Below are the code and all the weights of a small trained network. Each question names an input and a class and asks about switching units off, where a switched-off unit gives its printed mean instead of its output.

import numpy as np


def w(rows, s, z=0):
    codes = np.array(rows[::2]) - 128.0
    scale = np.full(codes.shape[1], s)
    scale[-1] = z or s
    return codes * scale


def norm(h):
    return h / np.sqrt((h * h).mean(-1, keepdims=True) + 1e-5)


def f(y):
    return y / 2 * (1 + np.tanh(0.7978845608 * (y + 0.044715 * y**3)))


def log_softmax(a):
    a = a - a.max(-1, keepdims=True)
    return a - np.log(np.exp(a).sum(-1, keepdims=True))


def net(x, mask):
    res = np.array(x, float).reshape(1, 6) / 4 @ E
    u = 0
    for l in range(3):
        y = f(norm(res) @ A[l][:, :-1].T + A[l][:, -1])
        res = res + np.where(mask[u : u + 10], y, B[l][:, -1]) @ B[l][:, :-1]
        u += 10
    return log_softmax(norm(res)[-1] @ U[:, :-1].T + U[:, -1])


A, B = {}, {}
E = w([
[130,137,163,199],'x0',
[40,122,2,122],'x1',
[110,229,127,108],'x2',
[111,186,115,49],'x3',
[55,112,177,79],'x4',
[179,40,62,114],'x5',
],0.005)
A[0] = w([
[125,186,79,83,109],'0.n0',
[2,166,167,139,150],'0.n1',
[101,84,150,231,97],'0.n2',
[17,124,202,223,133],'0.n3',
[141,126,84,206,220],'0.n4',
[100,87,204,69,91],'0.n5',
[235,72,129,188,102],'0.n6',
[47,88,132,98,253],'0.n7',
[75,126,217,146,120],'0.n8',
[158,207,101,23,250],'0.n9',
],0.0095,0.0031)
B[0] = w([
[88,207,135,142,172],'0.n0',
[171,177,75,73,226],'0.n1',
[178,145,125,59,174],'0.n2',
[225,180,75,158,217],'0.n3',
[17,89,88,184,192],'0.n4',
[96,170,120,124,171],'0.n5',
[120,107,202,116,208],'0.n6',
[182,105,100,56,217],'0.n7',
[224,104,46,100,184],'0.n8',
[3,180,254,113,255],'0.n9',
],0.0077,0.0053)
A[1] = w([
[100,178,109,152,121],'1.n0',
[158,225,69,53,156],'1.n1',
[153,244,87,200,223],'1.n2',
[128,164,134,102,107],'1.n3',
[66,160,92,239,68],'1.n4',
[88,73,139,132,14],'1.n5',
[154,122,160,93,27],'1.n6',
[152,95,184,194,102],'1.n7',
[75,115,130,148,1],'1.n8',
[81,107,146,2,161],'1.n9',
],0.0088,0.00089)
B[1] = w([
[34,18,98,104,153],'1.n0',
[120,193,151,219,255],'1.n1',
[157,45,158,149,205],'1.n2',
[3,236,64,138,156],'1.n3',
[88,113,148,175,158],'1.n4',
[204,175,110,44,136],'1.n5',
[107,247,60,112,140],'1.n6',
[157,66,192,63,155],'1.n7',
[116,229,57,165,131],'1.n8',
[151,135,113,39,223],'1.n9',
],0.0052,0.0049)
A[2] = w([
[194,144,121,148,255],'2.n0',
[209,57,206,136,178],'2.n1',
[143,106,69,168,42],'2.n2',
[163,106,162,196,73],'2.n3',
[152,248,59,135,166],'2.n4',
[66,149,151,136,220],'2.n5',
[55,130,127,151,86],'2.n6',
[160,89,68,152,86],'2.n7',
[194,79,199,178,146],'2.n8',
[114,151,101,91,101],'2.n9',
],0.012,0.0036)
B[2] = w([
[138,40,161,215,207],'2.n0',
[92,134,166,128,234],'2.n1',
[73,201,108,77,139],'2.n2',
[112,71,195,2,153],'2.n3',
[197,137,179,154,254],'2.n4',
[191,196,102,177,211],'2.n5',
[146,91,161,217,159],'2.n6',
[48,145,111,120,158],'2.n7',
[51,73,223,118,206],'2.n8',
[167,99,177,79,154],'2.n9',
],0.0074,0.0064)
U = w([
[130,134,109,142,7],'0',
[226,164,120,173,127],'1',
[145,140,91,42,100],'2',
[87,158,95,224,130],'3',
[119,251,176,127,170],'4',
[109,48,184,122,167],'5',
[73,108,45,142,108],'6',
],0.019,0.015)

Each question gives the input, the list of numbers given to net, and the class t.
The units are the neurons (one row each of A and B). Each row of codes is followed by its name. A weight is (code - 128) times the scale printed after its matrix; where a second scale follows, it is the last column's (A, B and U).
mask holds one flag per neuron, layer by layer. A switched-off neuron (its flag False) gives its mean, the last column of its row in B, instead of its output. The means were averaged over made-up inputs and are rounded, as every weight is.
A unit's drop is (log p(t) with every unit on - log p(t) with that unit switched off) / (log p(t) with every unit on - log p(t) with every unit switched off).
The circuit of an input: a set's keep is (log p(t) with only the set's units on - log p(t) with every unit switched off) / (log p(t) with every unit on - log p(t) with every unit switched off). Starting from the 12 units with the biggest drops (on a tie, the unit counted first), units are removed one at a time, each time the one whose removal leaves the highest keep (on an exact tie, the one counted first), for as long as the keep stays at least 0.8.
circuit, biggest first: the units of the circuit, biggest drop first
top k neurons: the k neurons with the biggest drops, biggest first
k most important neurons of layer l: the k neurons of layer l with the biggest drops, biggest first
drop when u is switched off: that unit's drop, to one decimal
input [8,-7,-3,0,7,-3], class 1: circuit, biggest first	(0.n8; 0.n9)
input [2,-7,-7,3,0,-8], class 5: circuit, biggest first	(2.n8; 0.n9; 0.n0)
input [-3,8,-4,0,6,5], class 2: circuit, biggest first	(0.n7; 2.n0)
input [-2,7,2,-3,4,1], class 2: circuit, biggest first	(0.n7)
input [-5,3,-2,5,-8,4], class 3: circuit, biggest first	(0.n7; 0.n1; 0.n4)
input [4,3,-8,8,7,1], class 2: circuit, biggest first	(0.n7; 1.n9)
input [7,8,8,-6,-2,8], class 6: top 3 neurons	(0.n9; 1.n1; 2.n4)
input [6,-7,2,-4,7,-1], class 1: top 2 neurons	(0.n8; 0.n3)
input [6,8,4,-5,-1,-6], class 1: circuit, biggest first	(0.n3; 0.n9)
input [4,-8,-6,7,6,-1], class 1: circuit, biggest first	(0.n8; 0.n9; 2.n3)
input [-4,2,-7,-4,-8,-5], class 5: top 2 neurons	(0.n6; 0.n9)
input [-6,6,-2,8,2,7], class 4: 3 most important neurons of layer 0	(0.n9; 0.n0; 0.n8)
input [7,-8,1,0,4,-4], class 5: top 3 neurons	(2.n8; 1.n2; 2.n0)
input [5,3,-8,6,-5,-5], class 3: circuit, biggest first	(0.n4)
input [1,-7,2,2,8,7], class 2: top 2 neurons	(0.n3; 1.n9)
input [6,1,4,0,-3,-5], class 1: top 3 neurons	(0.n1; 0.n3; 2.n4)
input [7,0,7,-5,-4,-6], class 5: top 2 neurons	(1.n2; 2.n3)
input [-7,8,7,-1,4,5], class 4: top 2 neurons	(0.n0; 0.n9)
input [-3,6,3,7,-6,7], class 4: 2 most important neurons of layer 0	(0.n9; 0.n3)
input [0,7,-2,-4,3,3], class 6: top neuron	(0.n9)
input [-3,5,-1,-2,-2,-2], class 6: 2 most important neurons of layer 0	(0.n4; 0.n9)
input [-8,1,-1,-2,-8,-1], class 3: drop when 0.n4 is switched off	0.1
input [7,-6,-4,7,6,-6], class 1: drop when 0.n8 is switched off	0.2
input [7,-7,8,-6,-5,0], class 5: drop when 1.n0 is switched off	0.0
input [-2,-3,-4,6,7,8], class 2: drop when 2.n8 is switched off	0.1
input [4,-5,0,-2,1,-6], class 5: 2 most important neurons of layer 0	(0.n7; 0.n0)
